In the rows, zero is written as 128.
Each name stands for a flat space through zero: a line, a plane or more. A row that begins with a name and a colon came from that space; any other row is followed by the name of the space it lies nearest, among the names in its block.
neknum: [104 140 177 186 185 121 187 125 181 151 107 161 134 243  74  89  93 168
 116 165 165 197 157 137 126 107]
rigepuda: [142 163 119 183  45  81 182  73  53 198 106 167 144  52 123 155  56 161
 136 146  69 161 122 125 153 102]
neknum: [135 156 193 214 160  98 230 126 107 199  55 155 217 154  81 128  80 177
 137 186  70 179 180 109 110  82]
kisippudad: [130 145 127 153 109 126 120 147  31 141 187 120 112 145 155 105 178 164
 112 138 125 121 159 138 127 151]
nenaleko: [138 103 141 155 220 135 133 141  57 125 132 145 109 157 183  79 142 164
 123 134 203 229 131 163 107 141]
nenaleko: [156  97 175 114 127 142 136 137 188 115  95  87 128 165  71 149 113 112
 105 139 134  74 144 119  93 119]
rigepuda: [137 101  82 118 144 122  84 133  55 130 121 117 114  98 129 145 161 195
 169 147 128 144 133 138  92  88]
rigepuda: [116 121 183 142 142 119 166 168 139 114 119  80 181 153 164  84 135 113
 104  94  96  99 162 137 106 143]
nenaleko: [156  62 190 111  93 142 113  80 157  99  89  81 105 183  70 119 106 147
  75  81 206 124 158 155  63  80]
kisippudad: [142  89 120  94  70 153  74  78 164 118 114 155  81 116 120 147 109 122
 106 113 161 145 102 130  97 115]
rigepuda: [170 104 155  90  90 161  90 141 108 109 132  81 138 109 116 159 178  97
  99 119 117  43 152 107  89 141]
rigepuda: [179 118 164 101 166 152 149 133 165 122 108 160 129 112 155 160 117  66
 121 140 152 147 146 105 106 113]
rigepuda: [158 131 149 126  92 143 127 117 117 147 128 152 127 124 118 157 137 123
 113 151 114 118 158 105 102 110]
kisippudad: [ 90 125 123 120 151 108 141 177 183 109 142 120 134 158 179  96 131 135
 150 116  89 124 150 138 111 108]
kisippudad: [139  99  84  85  75 148  49  76  99 102 127  94  94  78  85 157 144 126
 120  91 173  92  76 137 139 142]
nenaleko: [ 77 148 125 143 186 124 143 181 197 123 135 127 151 203 107 101 147 145
 152 158  97 117 140 120 138 133]
neknum: [ 73 126 120 158 174  90 159 170 157 132 119 129 148 177 159  78 116 191
 166 135  87 170 153 151 106  87]
kisippudad: [147 126 130 137 150  95 167 156 109 135 110  81 139 117  99 152 111 152
 158 151  98  88 150 130 122  94]
kisippudad: [153 108 168 162 127 127 146 146  87 143 135  99  99 178 108 114 122 167
  95 163 140 117 149 144  98 148]
nenaleko: [101 162 157 158 156 130 159 150 140 130 156 130 149 199 118  90 151 127
 111 132 135 129 157 126 151 149]
neknum: [ 91 130 117 141 124 142  96 117 148 138 109 138 153 169  70 120 153 171
 135 147 114 132 124 117 120 122]
neknum: [162 118 126 103 128 135 126 102 107 118 130 159 108  66 195 138 111  81
 120  96 167 173 114 134 129 126]
kisippudad: [135 119 129 127 136 161  95 110 110 126 126 143 121 123 127 122 143 111
 103 130 163 148  92 126 136 179]
neknum: [143  91 164 146 180 153 130 172 175 133 118 135  86 210 116 115 117 146
 105 198 142 141 126 130  82 164]
neknum: [173 154 153 137 125 102 195 132  92 150 150 165 119  97 188 147 102 106
 133 134 122 158 185 123 123  79]
rigepuda: [ 84 127 137 179 100  74 177 125 112 140 131 110 127 147 170  62  71 178
 119  93 104 165 129 176 133 124]
nenaleko: [166 135 199 144 115 176 127 120  84 141 138 138 155 165 112 125 177 101
  64 138 155 118 170 103 106 165]
rigepuda: [201 123 155 116 131 127 168 118 102 146  97 154 138  47 168 181  93  77
 131 140 119 142 143 107 110 103]
kisippudad: [121 100  76  59 117 133  71 122 168  91 110 122 130  58 161 156 141 104
 168  86 114 111 104 123 111  91]
neknum: [ 90 146 107 129 136 105 137 172 170 101 190  75  76 198  99 102 131 138
 130 130 135  61 121 151 173 159]
neknum: [130 125 107 126 141 128 122 146 132 130 145 149  92 122 160 129 119 127
 137 152 124 143 108 132 131 147]
rigepuda: [168 123 169 124 150 138 170 110 180 139 100 190 120 126 154 148  80  83
 117 142 154 188 144 114 108  98]
nenaleko: [119 130 107 109 102 137  97  98 133 123 135 157 119 115 133 132 138 127
 131 108 143 150 123 125 129 109]
neknum: [165 107 168 121 126 163 117  95 126 130  96 143 140 127 107 143 130 104
  94 126 168 148 132 115 102 130]
kisippudad: [116 107 138 127  97 140  96 118 122 108 149  90  99 168 109  98 142 142
  89 101 163 103 117 151 124 161]
neknum: [ 97 144  97 132 129 113 126 111 127 129 129 146 138 111 140 115 121 138
 149 107 127 160 111 136 154 117]
kisippudad: [116 124  87 136 157 109 120 177 106 134 153 124  93 132 157 124 137 172
 163 171  95 126 121 139 121 134]
nenaleko: [203  70 198 129 133 166 125  89 105 125  94 119  86 150 101 137 100 113
  61 133 224 157 126 142  80 147]
rigepuda: [123 137 151 153  94 107 162 143 126 141 174 151  86 172 180  95 108 147
 104 132 118 150 167 146 112 120]
nenaleko: [ 94 125  91 121 120 147  76 112 147 133 125 175 126 137 126 123 151 156
 143 140 121 167 109 119 117 121]
rigepuda: [103 115 127 149 154 110 144 124 145 132 116 151 116 162 147  94  99 170
 139 127 144 197 132 153 112  98]
nenaleko: [133 125 132 149 151 106 155 158  83 136 123  96 143 111 150 118 122 146
 139 137 101 118 131 140 126 139]
nenaleko: [158  78 150 115 156  84 165 136  94  92 106  43 115 110 153 114  93 149
 137  70 170 122 158 180  93  68]
kisippudad: [152 105 139 110 146 154  98 134  81 110 118  95 149  99 142 130 168 109
 113 110 147 109 121 126 112 158]
[104 135 156 139 185 138 150 145 186 123 108 147 165 181 124 103 133 119
 130 132 134 159 144 120 123 122] => rigepuda
[152 143 121 141 128 150 121 138 133 161 156 190  72 158 112 158 129 134
 123 212 128 144 125 104 127 150] => neknum
[145 128 168 118 115 145 141 136 168 121 143 138 117 158 141 127 127  88
  95 126 136 113 152 118 115 138] => rigepuda
[ 83 189  96 133 111  93 151 141 111 130 179 138 158 120 157 112 157 133
 162  98  87 117 165 124 173  95] => kisippudad
[123 164 138 133 117 166 107 100  76 135 160 182 162 112 172 107 182  87
  95 100 154 170 130 110 155 172] => kisippudad
[135 154  95  92  99 140 105  94 135 121 156 178 111  80 153 156 138  81
 137 105 148 144 118 111 159 115] => nenaleko
[ 99 109  79 115  64  71 114 111  80 119 115  75 144  55 155 122 113 185
 170  64  75 107 132 160 112  60] => nenaleko
[178 160 182 133 185 209 127 161 149 150 143 193 142 171 110 161 184  47
  85 216 142 120 136  61 134 214] => nenaleko
[143 144 119 131 106 140 117 121 112 151 137 157 120 119 108 157 140 130
 129 164 113 121 130 105 131 131] => neknum
[132 122 116 108 192 158  94 147 134 121 110 141 154 143 100 150 185 138
 159 160 138 136 143 102 105 106] => rigepuda
[ 77 150  53 130 134  96 118 127 134 132 145 160 113  97 163 115 112 155
 180 123 104 169  89 142 168 118] => nenaleko
[108  91 133 119 144 117 119 170 141  97 107  46 152 130 138 101 135 140
 132 100  97  73 118 149 104 146] => neknum
[113 139  95 122  90 100 125 122  90 130 137 115 143  73 156 131 130 142
 153  98  89 114 129 135 139 105] => nenaleko
[137 102 159 167 137 127 137 144 101 132 133  70  89 198  72 102 115 171
  89 159 160  99 117 156 122 179] => kisippudad
[124 174 156 147 104 142 145 119 105 140 167 149 151 151 127 114 159  99
  94 119 133 120 155 111 160 156] => nenaleko
[100  83 126 114 152 145  86 108 150  98  75 100 162 118 131  95 129 130
 122  78 153 153  83 148 111 146] => neknum
[130 178 131 147  79 133 137  64  96 159 116 145 175 109  39 161 133 121
 120 124 132 115 131  98 178 117] => neknum
[169 171 150 160 121  99 205 153  99 163 160 130 106 125 121 159  95 110
 126 179 100  93 156 116 161 136] => neknum
[ 85 125 133 159 163 127 134 120 167 126  95 107 149 180  67  93 106 151
 122 130 146 141  88 143 155 162] => neknum
[105 117 113 126 112 136  97 153 134 126 173 166  83 161 199  94 150 154
 121 138 115 161 138 139  95 137] => kisippudad

Rows lie near named flat spaces through zero. A row that begins with a name and a colon came from that space; any other row is followed by the name of its block's space that it lies nearest.
lig_moz: [122 116 164 127 136 128 164 165  96 102 162 159  94 140 199  82 154 105
 168  60 179 116  87 180 196 101]
lig_moz: [131 100 118 117 123 153 182 145 164  92 151 134 122 139 155 135 176  42
 168 124 144 108  91  86 142  32]
tozil_zogaf: [101 135 101 118 117  97 149 142 127 128 106 150 106 110 157 135 110 128
 142 159 204 175 126  59 165 123]
tozil_zogaf: [121 121 135 131 149 133 144 158  95 121 133 144 133 127 177  92 110 122
 153  94 164 124 125 133 191 108]
dabor_tuz: [ 88 169 190  73 147 107 156 209  86 121 122 161 152 104 143  67  59 132
 133 147  70 129 101 159  99 146]
sagud_ruraf: [143 104 119 126 143 122 113  78 148 120 153 112 117 166 106 123 174 160
 134 135 147 118 155 129 124 138]
par_nipar: [180 121 140 143 145 138 119  79 128 134 103 109 140 125  95 144 141 104
 126 133  78 101 165 154 108 138]
par_nipar: [151 135 188  83 154 125 139 146 126  92 120 106 150 125  85  93 126 104
 171 147  54  75 152 146  93 114]
sagud_ruraf: [124 132 114 129 131 124 141 112 132 143 121 146 130 127 132 139 125 113
 104 154 117 149 117 122 105 134]
sagud_ruraf: [128 129 164 102 130 131 122 181 118  57 145  80 111 138 107  87 161  98
 209  74 144  64 131 141 176  84]
sagud_ruraf: [145 157  93 156 151 127  91  99  86 137  75  95 140 117  85 140 107  91
 107 124 105 125 163 144 143 163]
lig_moz: [127 108 119 149 126 166 114 126 142 149 162 129 157 144 141 132 126 158
  99 104 104 117 117 146 116 118]
dabor_tuz: [162 111 119 165  94 149 115 110 151 137 112 108 122 106 127 177 140 123
 135 104 145 120 143 110 148 110]
lig_moz: [158 139 139 151 147  77 142  83  69 154  70 167  84 101 170 124 111 132
 133 128 194 175 161 153 191 192]
dabor_tuz: [171 111  77 171 123 151  95  58 154 138 105  84 133 134  82 184 162 102
 113 130 122 115 167 106 125 121]
sagud_ruraf: [135 116 132 126 121 132 169 106 152 131 149 160 108 142 148 143 172  82
 112 138 112 137  83 149  91 108]
lig_moz: [143 124 105 129 141  99 148  64 136 154 102 156 113 129 129 151 137 123
 104 188 144 172 145 102 106 156]
tozil_zogaf: [133 129 145 125 141 140 126 159 109 127 114 122 158 110 138 108  87 135
 148 117 115 110 149 120 154 115]
tozil_zogaf: [134 160 144 136  79 100 103 183 104 114  52  95 105  50 119 155  70 141
 183 112 189 137 170  73 199 141]
par_nipar: [128 126  63 168 124 112 112  68 124 161 107 137 103 134 137 166 139 139
  90 141 193 181 140 103 154 163]
sagud_ruraf: [159 154 139 155 132 164 106 164  84  87  92  69 135 106  92 128 134  19
 164  47  77  57 128 185 171  93]
sagud_ruraf: [137 143 156 136 121 123 104 159  91  98 116  96 104 115 122 108 130 123
 172  65 153  96 140 167 187 136]
lig_moz: [150 125 116 140 118 146 140 123 143 126 100 117 139 106 118 161 129  72
 135 137 108 118 132  99 124  92]
par_nipar: [ 83 126 125  98 142 113 186 149 133 156 149 204 141 131 191 106  95 140
  95 183 134 184  82 100  98 122]
dabor_tuz: [105 166 143 107 150 108 118 164  78  99 118 114 118 131 108  85 117 100
 142 107 114 113 118 173 143 150]
dabor_tuz: [174 114  94 162 123 152 111  85 149 140  85  95 151 108  97 180 127  97
 128 143 114 116 174  82 132 106]
tozil_zogaf: [109 146 117  94 112 109 137 140 158 113 110 117 128 115  87 147 123 109
 134 189 113 140 126  67  82 117]
par_nipar: [104 131 136 109 149 118 133 140 113 114 159 138 120 157 137  88 141 138
 130 118 135 125 109 157 131 136]
lig_moz: [136 130 117 144 121 148 103 121 137 147 120 112 155 120 106 149 108 144
 103 131  92 121 141 126 105 136]
tozil_zogaf: [127 108  90 151 137 127  99 100 125 137 134 116 125 146 138 127 131 180
 130 116 196 141 163  99 180 140]
dabor_tuz: [119 137 117 123 140 128 101 126 120 106 139  96 125 152  91 113 148 125
 132 114 120 106 134 146 127 136]
sagud_ruraf: [108 145 142 123 114 148 119 206 113 125 111 116 167  88 138 118  58 139
 146 111 113 114 131 100 152 104]
par_nipar: [128 132 138 108 156 121 145 120 122 140 120 148 153 129 126 111 104 129
 114 169  89 135 137 126  95 138]
dabor_tuz: [133 140 144 166  82 120 118 125 112 135 139 140  62 122 152 153 169 122
 110  56 160 141  78 214 145 166]
tozil_zogaf: [120 100  92 114 171 154  96 101 153 104 179  83 166 195  82  97 164 153
 132 135 110  85 157 110 114 102]
tozil_zogaf: [118 110 102 133 149 132 121 116 124 122 151 125 129 158 142 108 143 146
 135 116 171 128 138 116 165 118]
par_nipar: [141 120 139 133 125 140 145 125 138 142 126 144 140 117 142 139 121 117
 119 135 103 129 121 130 111 116]
lig_moz: [123 114  96 121 134 113 125 109 145 121 121 119 124 136 123 133 133 150
 147 161 184 144 160  58 153 118]
par_nipar: [ 87 133 100 112 132  94 142 128 122 120 144 152  92 150 152 111 144 139
 127 143 200 170 105 106 151 140]
sagud_ruraf: [139 134 125 109 152 130 135 124 124  70 131  88 113 155  83 111 187  36
 169 115 108  79 123 144 132  89]
dabor_tuz: [157 139  87 148 162 118 141  79 100 141  62 131 135 111 120 148 115  54
 120 162 128 147 161 102 150 131]
lig_moz: [129 140 130 115 122 126 136 129 141 121 117 121 130 121 101 142 133  94
 124 152  91 123 119 122  89 121]
tozil_zogaf: [153 145 162 156  93 122 116 140 106 140  93 126 102  83 137 153 111 129
 133  88 132 129 130 168 150 158]
dabor_tuz: [146  74  91 129 139 146 153  82 187 153 136 144 167 138 149 154 126 158
 128 194 153 147 166  22 121  79]
par_nipar: [153 119 116 160  94 147 126 119 150 149 102 124 131  95 134 181 119 116
 121 125 131 135 134 100 131 112]
[ 96 133 128 108 109 110 199 136 151 162 136 212 115 114 185 147 117 103
  82 189 122 196  57 109  69 122] => sagud_ruraf
[113 138 136 132 110 123 146 151 122 154 118 164 128 101 163 138  94 136
 107 136 131 161 103 126 122 139] => sagud_ruraf
[139 123 122 133 120 149  94 134 145 109 129  78 145 131  86 138 135 135
 148 112 114  91 154 111 131 110] => dabor_tuz
[109  93  82 130 174 140 126  98 130 122 181 132 138 194 151  90 163 152
 126 120 177 127 133 115 164 107] => tozil_zogaf
[121 137 133 135 114 114 123 166  97  94 116 111  89 114 149 114 135 112
 181  73 205 121 128 127 214 117] => tozil_zogaf
[136 105 141 138 108 167 147 143 162 144 154 144 154 122 154 146 126 126
 115 118  92 117 101 127 100  88] => sagud_ruraf
[116 133 148 110 124 164 111 215 125  88 129  80 175 108 111 102  88 119
 183  93 101  68 142  96 160  67] => sagud_ruraf
[124 134 139 124 119 131 148 149 127 123 128 140 123 118 142 129 128  98
 131 121 119 128 102 136 124 112] => sagud_ruraf
[131 117 100 135 126 130  93  90 152 117 151  92 117 163  84 140 173 149
 122 126 137 115 143 127 114 137] => tozil_zogaf
[145 157 171 130  90 114 156 142 126 167  75 168 126  59 140 171  78 110
  98 161  72 162 108 142  73 159] => tozil_zogaf
[111 129 110 155  60 151 110 184 153 131 120 109 124  86 145 175 102 143
 139  92 173 136 111  76 164  95] => par_nipar
[146 116 157 143 149 153 143 118 111 146 155 156 141 144 160 108 138 115
 103  91  79 111 101 210 113 131] => tozil_zogaf
[154 105  84 174 125 156  89 102 136 159 101 101 164 111 128 162  94 169
 122 121 158 130 187  72 173 122] => lig_moz
[146 124  96 140 143 135 112  97 131 123 108 100 139 134  98 142 138 104
 132 138 127 117 159 103 138 119] => dabor_tuz
[146 117 142 156  89 135 142 114 148 162 129 160 109 106 163 169 133 140
 100 117 130 153 102 148 110 139] => dabor_tuz
[150 144 115 156 130 116 136 113  90 130  78 132 102 101 142 145 126  66
 136 109 157 142 133 139 177 136] => dabor_tuz
[131 149 138 133 129 117 138 135 100 134 101 141 118 107 137 128 112  98
 123 122 119 138 119 153 134 145] => dabor_tuz
[141 119 113 150 121 124 139  96 130 146 121 148 108 127 150 151 145 116
 112 127 153 152 121 132 137 135] => dabor_tuz
[145  96 102 137 130 140 140  90 165 148 129 137 146 133 138 153 133 141
 121 164 141 141 149  72 121 104] => dabor_tuz
[147 104 164 144  65 165 111 161 180 137 147 110 142  97 130 168 120 180
 140  98 111 102 127 114 111 100] => dabor_tuz
[148 116 115 149 126 123 160 100 128 154 101 164 119 107 170 154 121 106
 120 146 159 163 130 103 148 122] => dabor_tuz
[164  84 144 163 186 188 112  74 115 160 197 139 177 192 149  88 156 159
  78  70  49  80 128 246 105 136] => tozil_zogaf
[121 128 143 105 148 140 153 142 131 119 147 140 148 142 129 106 132  96
 124 139  79 112 104 145  94 104] => tozil_zogaf
[115 121 184 124  87  99 149 162 123 135 155 175  73 112 198 115 131 196
 147  90 200 158  95 161 162 155] => sagud_ruraf
[ 83 127 146  92 142 106 150 153 122 120 179 165 113 161 162  78 136 168
 126 133 153 146  91 147 121 139] => dabor_tuz

Each name stands for a flat space through zero: a line, a plane or more. A row that begins with a name and a colon came from that space; any other row is followed by the name of the space it lies nearest, among the names in its block.
bafi-bet: [ 98 128 125 137  93 129  63 208 152 115 154 151 130 129 168 131 139 109
  98 114 125 112 110  95 103 126]
bafi-bet: [187 133 135  94 114 150 158  70 132 154 133 122 215 109 169 142 159 120
  78 131 138 107 141 167 113 103]
kisu-zor: [131 124 159 144 142 126 120 132 106 123 117 104  83 113 106 136 107 145
 158  84 131 202 162 120 144 131]
sabo-buki: [ 89 204  59 168 169 109 122 143 130 110 167  94 100 168  80  33  52 125
 155  75 197  84  76 150 132 129]
bafi-bet: [ 96 138 112 124 105 154  95 159 101 112 136 161 122 120 133  89  71 114
 161  89 162 149 117  41 152 150]
kisu-zor: [208 154 209 126 170 122  99 135  98 120 151 127 162  93 161 117 149 161
  58 132 158 156 164  91 120 118]
runu-zum: [130 124  75  87  54 184 142  92 130 158 140 133 212 116 163 126 106  93
 124  71 161 116 109 129 120 101]
kisu-zor: [125 186 168 170 151 122  76 183 118  88 152 146  99 111 165  85  99 112
 103  72 168 138 163 104 121 166]
runu-zum: [106 113 131 130 119 109  88 175 173 128 128 114 128 139 148 162 172 113
 125 148  77 131 126 164 120 117]
ravak-geku: [ 96 120 105 155 131 115 138 140 124 126 128 107  64 145  78 127 102 147
 157 105 134 137 110 135 121 123]
sabo-buki: [137 152 139 147 114 144 116 143 103 117 152 143 117 110 143 105  95 130
  97  69 183 129 136  93 105 134]
sabo-buki: [130 177 116 135 183 103 112 137 133 113 146 116 143 149 116  69 113 131
 132 154 146  98 104 131 148 134]
runu-zum: [ 91 126  76 121  68 169 160 112 110 123 129 198 132 128 142 103  83  96
 131 112 168  63 101  73 115 161]
bafi-bet: [129  82 146 133 144 116 167 119  82 120 109 175  60 132  72 137 125 182
 131 203 126 109 109  40 126 147]
ravak-geku: [140 116 127  93  72 181 138  82 124 153 109 111 183  93 168 158 113  89
 160  46 127 202 175 155 149 119]
bafi-bet: [109 134 125 148 103 135  98 169 127 121 146 128 104 122 136 126 108 124
 120  73 150 142 127 112 108 125]
kisu-zor: [132  97 112 129 122 141 221  41  99 147  91 118  85 127  73 153 105 146
 168 117 131 141 144 161 132 133]
ravak-geku: [131 124 130 119 109 143 148 101 135 133 113 137 145 117 152 147 138 104
 129 120 116 127 152 157 128 140]
ravak-geku: [121 109 113 107 102 158 184  68 109 135  95 162 134 118 128 136 110 108
 161 135 124 122 144 119 147 157]
bafi-bet: [130 118 110 118 127 129 149  98 137 146 118  94 139 134 110 142 131 129
 152 120 115 146 127 172 138 108]
sabo-buki: [137 148 131  92 104 165 134  76 153 138  99 117 210 102 197 141 134  56
 165  85 100 172 191 202 171 148]
bafi-bet: [145 170 167 165 159 109 114 148 134 104 142 130 107 120 155 115 137 123
  84 111 144 112 161 159 105 150]
sabo-buki: [ 75 128  93 150 109 123 115 162 147 119 130 127  87 147 115 125 109 112
 154 104 123 117 109 139 121 137]
runu-zum: [143 172 149 134 135 135 100 134 139 118 139 113 160 110 175 112 123  97
 115  76 142 150 166 164 133 137]
runu-zum: [ 74  90 119  85 107 143  76 167 129 120  95 162 143 130 135 131 117  99
 220 171  69 187 121  39 205 154]
ravak-geku: [152 116 141 134 123 130 141 120 111 138 137 118 115 119 114 142 130 157
 101 112 148 137 128 121 104 107]
ravak-geku: [121 116 127 144  88 137 158 107 162 140 114 113 115 120 157 184 158  97
 110  84 103 121 166 229  89 128]
kisu-zor: [109 132 124 126  90 145  91 171 134 117 143 168 144 120 171 121 124 103
 105 114 139 107 121  84 114 141]
ravak-geku: [ 85 149 119 156 158  97 132 143 163 102 111 140  86 154 128 120 140  99
 151 167  90  85 135 180 136 173]
sabo-buki: [121 158 117 140 135 127 122 130 135 122 137 116 130 131 134 106 111 113
 132  96 145 124 132 154 129 133]
kisu-zor: [127 100  84 105 105 143 205  63 117 145 112 168 143 142 107 132 130 131
 123 186 132  50  93 120 116 134]
kisu-zor: [131 103 121 127  95 156 190  70 103 142 105 140 106 113 114 153 109 128
 140  97 141 135 149 138 117 137]
kisu-zor: [114 149 140 143 171 100  83 176 129 106 138 121 104 141 113  96 119 139
 145 147 124 141 117  98 150 137]
kisu-zor: [185 146 151 115 119 142 141 100 131 138 146 138 194 107 181 134 160 121
  51 128 150  89 145 154  94 115]
bafi-bet: [144 145 107  84 122 156 137  81 128 142 121 125 213 121 153 105 116  97
 154 127 132 136 130 134 169 126]
runu-zum: [ 90 169 113 164 172  88 114 157 168 103 129 114  92 160 122 103 133 105
 144 146 106  90 125 194 132 155]
bafi-bet: [122  88 132 130 104 127 128 153 115 130 132 157  98 128 114 152 141 156
 103 156 126 110 104  72 100 119]
sabo-buki: [128 192 139 150 149 122  98 142 156 109 142 110 149 123 176 100 124  84
 117  78 139 128 165 195 130 149]
sabo-buki: [129 140 114 143 112 141 150 105 128 137 133 100 119 123 124 131 107 121
 128  60 154 140 142 177 110 117]
ravak-geku: [ 65 110  64 128  83 144 131 134 146 139 118 110 106 146 103 135  94 102
 193  80 118 145 105 150 139 122]
runu-zum: [ 99 132 112 132 118 134 127 138 127 115 123 160 115 133 133 113 111 109
 144 135 129 106 121 104 135 156]
sabo-buki: [101  78 111  76  52 182 141  95 131 147  83 160 172 105 166 174 127  76
 189 115  83 175 156 111 167 146]
runu-zum: [122 179 115 128 123 144 106 127 148 120 139 117 174 121 174  97 108  78
 135  72 145 131 149 171 141 142]
runu-zum: [137 166 180 175 208  78 112 153 134  96 127 107  68 135 114 112 141 145
 121 147 116 138 162 166 133 155]
ravak-geku: [109 107  91 104  99 148 161 100 121 135 114 169 145 136 124 124 119 115
 145 164 125  86 102  96 136 142]
[122 159 112 137 148 123 117 139 118 117 146 130 127 138 116  82  97 131
 131 121 161 109 106 104 135 133] => sabo-buki
[166 214 152 115 131 169  98 115 108 105 154 164 220  90 219  54  86  73
  94  63 199 122 171 101 148 167] => bafi-bet
[188 179 232 135 200 115 146  77 128  95  89 150 150  89 200 130 169  90
 110 161  94 149 247 192 163 203] => ravak-geku
[132  97 136 103  79 149  89 155 144 147 132 116 167 111 163 171 154 118
 119 101 106 172 134 121 122  96] => kisu-zor
[121 127 144 149 147 126 147 116  97 117 112 125  68 122  91 122  93 145
 164 103 140 168 150 110 144 148] => kisu-zor
[125  94 140 111 139 118  98 155 118 134 121 113 118 131  98 141 135 158
 161 158 101 182 113  77 157 107] => kisu-zor
[142 112 158 122 142 123 117 134 112 126 119 127 118 118 119 139 135 148
 136 144 116 166 141  96 143 127] => runu-zum
[ 82 133  97 127 107 140  92 162 131 122 131 124 120 134 123 108  88 107
 179  85 133 160 113 100 153 132] => bafi-bet
[131 121 143 126 145 119 109 145 118 124 128 124 118 128 113 125 127 146
 139 143 122 154 125  95 143 124] => kisu-zor
[149 164 222 156 205  89  61 179 131  90 120 107  96 109 153 123 149 130
 136 130  95 209 201 136 165 160] => runu-zum
[105 124 124 129 115 130 111 149 140 121 123 141 122 130 141 133 130 110
 140 129 112 129 130 123 133 141] => sabo-buki
[154 130 157 130 136 128 149 104 125 126 119 140 133 115 148 142 149 126
 101 141 123 117 157 148 117 141] => ravak-geku
[169 134 140 155 132 128 161 106  95 139 153 102  96 117  96 127 110 176
  77  75 189 127 126 134  79  96] => sabo-buki
[142 105 125  91 128 136 154  81 136 148 100 117 170 127 129 152 151 119
 158 164  89 146 138 155 159 121] => sabo-buki
[129  96 156 137 128 110 112 166 125 122 130 150  93 129 121 155 159 157
  98 173 108 118 119  87 105 126] => sabo-buki
[120 148 141 146 148 105 107 151 163 117 129 111 122 135 148 135 155 109
 120 132 101 122 146 187 123 136] => sabo-buki
[143 149 144 136 162 107 116 139 134 119 138 121 132 133 130 113 142 137
 109 151 128 114 128 138 127 129] => sabo-buki
[132  99  97  89  98 123 101 133 199 171 132  57 210 144 151 185 197 109
 127 138  63 146 108 228 124  57] => kisu-zor
[194 139 177 130 155 131 162  79  95 133 128 121 138 101 131 131 135 155
  87 120 156 143 166 137 117 124] => kisu-zor
[ 81 106  49 112 105 124 166 103 169 148 113 120 139 169 101 139 139 106
 166 170  91  69  77 186 130 117] => kisu-zor
[163 106 150  99  71 163 112 128 129 148 138 142 190  95 188 167 158 117
  75 102 132 141 146 114 100 103] => kisu-zor
[ 58  65  79 127 101 141 185 102  89 130  82 161  34 147  40 137  71 145
 231 147 114 146  99  58 161 157] => kisu-zor
[108 134  89 119 106 138 131 123 148 136 132 124 154 139 136 121 122 104
 138 117 128 105 109 153 128 122] => runu-zum
[134 102 145 111  91 156 118 144  92 123 131 191 135 106 148 130 118 136
 105 140 149 122 122  21 121 141] => kisu-zor
